Here is a tiny trained network, its code and every weight. The questions are about switching its units off for an input and a target symbol, where a switched-off unit gives its printed mean instead of its output.

import numpy as np


def w(rows, s, z=0):
    codes = np.array(rows[::2]) - 128.0
    scale = np.full(codes.shape[1], s)
    scale[-1] = z or s
    return codes * scale


def norm(h):
    return h / np.sqrt((h * h).mean(-1, keepdims=True) + 1e-5)


def f(y):
    return y / 2 * (1 + np.tanh(0.7978845608 * (y + 0.044715 * y**3)))


def softmax(a):
    e = np.exp(a - a.max(-1, keepdims=True))
    return e / e.sum(-1, keepdims=True)


def log_softmax(a):
    a = a - a.max(-1, keepdims=True)
    return a - np.log(np.exp(a).sum(-1, keepdims=True))


def net(x, mask):
    ids = ['ΓΘΩαβεζηλμξπστφψ'.index(c) for c in x.split()]
    T = len(ids)
    res = E[ids] + P[:T]
    u = 0
    for l in range(3):
        q, k, v = (norm(res) @ M[l].T for M in (Q, K, V))
        z = softmax(np.where(np.tri(T) > 0, q @ k.T / 2**0.5, -1e9)) @ v
        res = res + np.where(mask[u], z, O[l][:, -1]) @ O[l][:, :-1]
        u += 1
        y = f(norm(res) @ A[l][:, :-1].T + A[l][:, -1])
        res = res + np.where(mask[u : u + 8], y, B[l][:, -1]) @ B[l][:, :-1]
        u += 8
    return log_softmax(norm(res)[-1] @ U[:, :-1].T + U[:, -1])


Q, K, V, O, A, B = {}, {}, {}, {}, {}, {}
E = w([
[111,112,120,85,71,108,103,208],'Γ',
[132,126,143,112,83,99,82,197],'Θ',
[139,140,149,81,80,108,127,192],'Ω',
[139,161,122,141,118,124,57,150],'α',
[147,170,151,128,121,94,47,172],'β',
[131,141,116,90,90,113,131,184],'ε',
[215,202,130,109,118,166,132,127],'ζ',
[120,162,244,34,178,121,109,40],'η',
[111,110,111,89,80,80,119,190],'λ',
[132,148,120,172,116,82,120,166],'μ',
[129,109,26,210,108,120,102,110],'ξ',
[196,114,137,177,121,170,88,138],'π',
[55,62,161,64,172,149,255,53],'σ',
[109,46,73,73,160,127,208,92],'τ',
[172,190,195,180,145,64,189,118],'φ',
[227,43,133,208,92,100,244,152],'ψ',
],0.0087)
P = w([
[68,123,154,89,96,173,141,163],'0',
[198,100,110,101,47,102,104,91],'1',
[124,128,124,95,155,217,136,232],'2',
[189,80,117,127,62,71,92,75],'3',
[127,134,112,125,187,187,152,222],'4',
[192,88,112,134,91,58,90,63],'5',
[148,133,114,129,214,172,157,205],'6',
[187,100,110,144,121,47,89,58],'7',
[148,115,127,145,236,137,148,203],'8',
[192,114,114,152,157,45,95,39],'9',
[158,101,149,165,254,100,143,185],'10',
[203,133,85,158,184,62,103,3],'11',
[137,136,116,123,215,183,134,196],'12',
],0.0083)
Q[0] = w([
[252,36,43,44,116,112,62,69],'L0H1',
[141,161,71,145,243,185,213,117],'L0H1',
],0.004)
K[0] = w([
[183,154,128,61,205,4,122,135],'L0H1',
[170,148,201,184,3,148,55,81],'L0H1',
],0.0049)
V[0] = w([
[166,92,78,92,98,27,119,62],'L0H1',
[107,3,95,55,249,225,124,170],'L0H1',
],0.0033)
O[0] = w([
[220,4,89,54,168,116,31,145,250],'L0H1',
[225,80,51,21,169,130,195,48,138],'L0H1',
],0.0039,0.0011)
A[0] = w([
[202,116,222,117,192,133,81,137,150],'L0N1',
[173,84,3,151,146,111,229,133,159],'L0N2',
[139,221,104,37,38,37,21,38,79],'L0N3',
[114,23,215,65,219,136,182,30,194],'L0N4',
[121,154,51,227,148,100,216,154,253],'L0N5',
[192,210,142,43,221,167,62,58,105],'L0N6',
[122,76,181,206,159,63,165,163,186],'L0N7',
[131,104,154,21,129,62,143,196,118],'L0N8',
],0.0045,0.0019)
B[0] = w([
[22,86,15,104,33,136,168,192,211],'L0N1',
[97,161,230,147,96,152,70,151,209],'L0N2',
[163,193,103,83,159,73,79,71,254],'L0N3',
[141,184,2,209,84,157,60,175,216],'L0N4',
[93,102,115,38,152,181,75,246,182],'L0N5',
[120,34,126,154,129,72,141,227,165],'L0N6',
[161,165,66,96,165,238,140,60,195],'L0N7',
[193,167,66,232,177,138,84,146,246],'L0N8',
],0.0045,0.0032)
Q[1] = w([
[149,143,147,124,165,81,149,74],'L1H1',
[47,133,199,119,201,206,198,254],'L1H1',
],0.012)
K[1] = w([
[222,100,12,185,162,137,59,160],'L1H1',
[79,135,146,38,45,146,105,132],'L1H1',
],0.011)
V[1] = w([
[132,148,121,138,134,71,253,134],'L1H1',
[101,183,57,87,159,141,145,84],'L1H1',
],0.0071)
O[1] = w([
[223,152,48,255,118,23,188,194,2],'L1H1',
[98,198,54,52,32,164,211,243,32],'L1H1',
],0.0083,0.00099)
A[1] = w([
[132,36,110,208,20,144,114,74,119],'L1N1',
[8,130,113,133,92,177,222,75,214],'L1N2',
[99,131,76,175,15,123,24,16,201],'L1N3',
[163,147,60,184,117,55,154,43,130],'L1N4',
[187,121,202,97,141,95,165,180,105],'L1N5',
[127,116,100,138,65,75,72,145,3],'L1N6',
[240,81,60,204,196,154,119,104,211],'L1N7',
[177,23,1,55,125,144,105,119,85],'L1N8',
],0.0056,0.0011)
B[1] = w([
[157,118,43,77,66,19,186,79,142],'L1N1',
[221,63,153,151,124,107,63,214,131],'L1N2',
[150,157,77,167,135,172,166,114,238],'L1N3',
[149,90,77,171,100,131,1,50,181],'L1N4',
[74,91,103,54,146,124,49,26,143],'L1N5',
[106,204,131,163,166,165,169,194,162],'L1N6',
[98,93,140,111,26,73,52,216,253],'L1N7',
[142,214,204,80,234,137,254,52,241],'L1N8',
],0.0051,0.0047)
Q[2] = w([
[139,138,126,213,149,68,175,1],'L2H1',
[166,81,165,178,192,189,14,212],'L2H1',
],0.0069)
K[2] = w([
[201,89,13,133,227,131,84,72],'L2H1',
[113,205,255,173,57,89,105,105],'L2H1',
],0.0085)
V[2] = w([
[254,82,149,233,129,231,166,86],'L2H1',
[129,234,251,155,147,46,141,95],'L2H1',
],0.0062)
O[2] = w([
[135,119,196,154,219,122,128,220,2],'L2H1',
[68,122,191,109,85,9,161,70,222],'L2H1',
],0.011,0.0021)
A[2] = w([
[199,182,57,174,109,191,80,198,77],'L2N1',
[77,201,120,108,53,87,137,91,69],'L2N2',
[167,206,60,254,34,74,144,210,31],'L2N3',
[55,105,126,162,32,45,126,180,122],'L2N4',
[117,70,251,110,184,104,110,85,2],'L2N5',
[177,110,14,60,7,169,114,138,48],'L2N6',
[72,118,82,116,121,244,51,202,125],'L2N7',
[110,160,114,91,125,114,46,49,88],'L2N8',
],0.0074,0.0034)
B[2] = w([
[225,182,126,96,137,136,64,59,209],'L2N1',
[172,157,85,173,169,106,75,211,203],'L2N2',
[46,196,254,204,64,219,202,57,182],'L2N3',
[186,119,89,39,197,186,197,77,207],'L2N4',
[152,90,103,182,242,214,104,81,167],'L2N5',
[56,70,93,219,213,121,143,110,254],'L2N6',
[171,112,196,141,50,28,154,135,204],'L2N7',
[51,128,159,122,110,172,147,204,237],'L2N8',
],0.0071,0.0059)
U = w([
[101,155,187,93,128,165,215,157,140],'Γ',
[66,106,37,169,161,118,143,152,187],'Θ',
[144,113,178,122,184,29,205,115,119],'Ω',
[178,105,168,135,110,93,99,181,210],'α',
[49,132,160,41,100,217,106,91,74],'β',
[88,85,179,125,61,111,136,167,255],'ε',
[99,76,204,134,221,170,78,57,31],'ζ',
[132,92,84,79,49,177,97,142,171],'η',
[154,143,104,12,192,146,179,74,24],'λ',
[119,176,184,220,108,141,135,44,60],'μ',
[189,45,123,173,99,69,65,52,51],'ξ',
[109,161,102,48,93,25,92,71,156],'π',
[152,90,195,69,57,172,80,138,190],'σ',
[254,152,72,97,172,146,104,111,54],'τ',
[120,155,171,178,201,120,116,254,136],'φ',
[142,187,114,174,94,176,156,240,186],'ψ',
],0.0081,0.0022)

Each question gives the input, a string of symbols that net reads in full, and the target symbol t.
The units are the heads (2 rows each of Q, K, V and O) and the neurons (one row each of A and B). Each row of codes is followed by its name. A weight is (code - 128) times the scale printed after its matrix; where a second scale follows, it is the last column's (O, A, B and U).
mask holds one flag per unit, layer by layer, with each layer's heads first. A switched-off unit (its flag False) gives its mean, the last column of its rows in O or B, instead of its output. The means were averaged over made-up inputs and are rounded, as every weight is.
A unit's drop is (log p(t) with every unit on - log p(t) with that unit switched off) / (log p(t) with every unit on - log p(t) with every unit switched off).
The circuit of an input: a set's keep is (log p(t) with only the set's units on - log p(t) with every unit switched off) / (log p(t) with every unit on - log p(t) with every unit switched off). Starting from the 12 units with the biggest drops (on a tie, the unit counted first), units are removed one at a time, each time the one whose removal leaves the highest keep (on an exact tie, the one counted first), for as long as the keep stays at least 0.8.
circuit, biggest first: the units of the circuit, biggest drop first
unit that matters most: the unit with the biggest drop
top k neurons: the k neurons with the biggest drops, biggest first
top k neurons in layer l: the k neurons of layer l with the biggest drops, biggest first
input ε η Θ ξ λ π λ λ, target ζ: top neuron in layer 0 : [L0N2]
input ε π λ λ β σ α ε π φ α Ω ξ, target μ: circuit, biggest first : [L1H1 L2N3 L2N1]
input ε λ β Θ φ Θ, target μ: circuit, biggest first : [L2N3 L1H1]
input μ λ Θ, target λ: top 4 neurons in layer 1 : [L1N7 L1N3 L1N4 L1N8]
input ζ Θ α Θ λ Θ φ, target Γ: top 3 neurons : [L0N2 L0N1 L0N4]
input λ φ λ λ α τ σ ε α, target Θ: top 4 neurons : [L1N3 L0N2 L0N4 L0N1]
input β σ β Ω ψ λ φ η, target μ: circuit, biggest first : [L0N4 L2N3 L1H1]
input λ η ξ ε π Θ σ, target Θ: top 2 neurons : [L0N4 L0N2]
input τ ζ φ λ Θ Ω Θ π σ σ Γ λ λ, target τ: top 2 neurons : [L2N1 L0N4]
input λ ε ζ ε λ π λ λ η τ, target λ: circuit, biggest first : [L1N8 L1H1 L0N4]
input λ Θ ζ, target Θ: top 4 neurons : [L0N4 L0N2 L1N8 L0N7]
input λ λ α β σ, target Θ: top 3 neurons in layer 1 : [L1N8 L1N3 L1N4]
input β λ φ σ σ ε σ, target β: circuit, biggest first : [L1H1 L2N6]
input ζ Γ λ α λ ψ Ω Θ π λ λ σ Θ, target Γ: top 2 neurons : [L0N2 L0N7]
input β λ ζ ζ σ μ ξ α ε ξ λ, target β: circuit, biggest first : [L1H1]
input Θ λ Θ π π, target ζ: top 4 neurons : [L0N1 L0N4 L0N7 L0N5]
input σ Θ η Θ φ, target ψ: circuit, biggest first : [L1H1 L0N5]
input λ λ λ, target Θ: top 2 neurons in layer 0 : [L0N4 L0N2]
input ε σ λ λ, target τ: circuit, biggest first : [L2H1 L1N7]
input σ Θ ζ ψ Θ Ω φ Θ τ λ λ, target ψ: top 2 neurons : [L2N3 L0N3]
input ψ Γ Θ η ξ λ ζ ξ Γ Ω, target β: circuit, biggest first : [L1H1 L2N8]
input λ Θ π τ, target λ: circuit, biggest first : [L1N8 L1H1 L0N4 L0N1]
input ε ε λ φ λ ε λ λ Θ σ λ β μ, target μ: top 2 neurons : [L0N2 L1N8]
input λ Θ η ξ, target β: top 2 neurons : [L0N2 L1N7]
input Θ τ λ φ σ, target ζ: unit that matters most : L0N1
input φ λ ξ τ τ λ, target λ: circuit, biggest first : [L1N8 L0H1]
input λ λ λ Θ Γ ξ π, target Θ: top 4 neurons in layer 1 : [L1N8 L1N3 L1N4 L1N6]
input φ Ω λ σ σ, target Ω: unit that matters most : L0H1
input π σ Γ ε ξ σ, target τ: circuit, biggest first : [L2H1 L2N1]
